 0.78  -1.03  -0.66  -0.75  -1.26
-0.38   0.55  -0.83  -1.58  -0.33
-0.11  -0.93   1.62   1.41  -0.84
ans = -0.75

 0.33  -1.12  -0.34   1.12
 1.41  -0.40   1.76  -2.18
 0.92  -0.73  -1.86   0.44
ans = -0.34

 -15.50   -47.14   -30.85    77.92    33.79   -20.72
 131.70    51.72   -62.98  -224.42   -55.67  -152.38
  17.48   113.27    77.91    -8.86    98.09    56.59
ans = 33.79

   7.403   122.204   115.457   130.279    20.952   105.622   114.549
 157.649   -13.441   -14.794    11.686   -64.480   134.362   164.661
 134.031  -143.937  -123.717  -174.393  -213.600    97.272   144.495
ans = 105.622

 0.161   0.016   0.000   0.085
-0.180   0.208  -0.083  -0.064
 0.016   0.012  -0.038   0.020
ans = 0.000

 -9.11   -6.48    4.34    1.16    2.21
  8.63   -0.04    2.73   -8.05    1.59
 13.55   -4.67  -15.73  -23.22   -4.28
ans = 1.16

 -1.45   -5.81   -9.61   -1.51
-12.18    2.90    4.25   -5.43
 -5.70  -18.05    8.05   13.30
ans = -9.61

 0.115  -0.147   0.106  -0.164   0.021  -0.058
-0.040   0.176  -0.010   0.107   0.014   0.074
 0.188   0.055   0.069  -0.177   0.071   0.027
ans = 0.021
---
((-851, 458, -924, 531), (368, -361, 640, -162), (-83, 870, -38, 810)) -> 810
((70, -367, 982, -456), (-92, -549, -33, -204), (310, 600, 714, -680)) -> -680
((166, 137, 202, 142, 147), (144, 107, 52, 159, 155), (148, 148, 189, 180, 148)) -> 148
((4, 35, 15, -26), (-42, -29, -20, 14), (-38, 31, 6, -22)) -> -22
((9, 2, 3, 3, 4, 7, 1), (4, 3, 6, 4, 4, 4, 3), (3, 1, 4, 1, 3, 0, 2)) -> 2
((5402, 3498, 4772, 8069, 5479), (5642, 6089, 5153, 6501, 6322), (5142, 2553, 4488, 7987, 4997)) -> 4997
((37, 45, 63, 53, 43, 97), (24, 62, 47, 46, 3, 15), (23, 53, 50, 42, 1, 27)) -> 27
((63, 177, 204, 223, 209), (56, 207, 209, 200, 215), (67, 172, 213, 202, 217)) -> 217
((192, 196, 62, 196, 199, 196, 60), (68, 63, 195, 63, 59, 62, 196), (194, 197, 60, 198, 201, 198, 59)) -> 59
((3, 4, 4, 4), (4, 0, 1, 0), (7, 2, 4, 0)) -> 0
---
[[ 0.00  0.00 -1.86 -3.65 -0.89]
 [ 0.18 -2.14  4.55  5.37 -0.34]
 [-1.24  3.12 -1.90 -3.70 -1.41]] Out: 0.00

[ 4.21  6.30 -0.02  1.25 -0.36] Out: 4.21

[[-0.27 -1.61 -0.55  0.15  0.35 -0.76]
 [-5.23  0.86 -6.16 -4.61 -1.01 -6.24]] Out: -0.27

[-0.53  7.13  2.03 -0.25] Out: -0.53

[-0.80 -0.89  0.80 -6.44  2.46  0.93] Out: -0.80

[[-4.58  4.12 -5.00  5.31 -3.54  0.15  7.18]
 [ 3.86 -3.27  0.07 -0.46 -5.50 -1.42  0.44]] Out: -4.58

[[-5.69 -2.78  2.17 -2.04 -1.91]
 [ 2.35  4.29  2.19  0.85  2.77]
 [ 0.22  1.63  2.31  0.81  3.23]] Out: -5.69
---
6.37,-1.49,1.57,1.95,-2.68 yields 1.57

3.68,5.01,6.14,-5.10
-4.03,2.89,3.63,-5.90
0.67,-0.51,0.10,-1.90
yields 3.68

-1.90,1.45,0.93,-1.56,0.36,-3.48
-0.43,-1.04,-0.68,-0.45,-0.48,0.45
-5.89,-1.73,-0.21,-2.82,1.68,-2.02
yields 0.93

4.82,-5.15,-2.15,3.26,-3.36,-2.37
-4.69,5.36,-3.16,-5.21,5.30,0.75
3.34,-0.16,-5.21,1.08,-2.71,-4.70
yields 4.82

1.59,-4.23,5.55,2.65,-3.86 yields 1.59

0.13,1.67,-5.03,-3.21,1.94,-5.93 yields 0.13

5.63,-6.48,5.01,1.80 yields 1.80
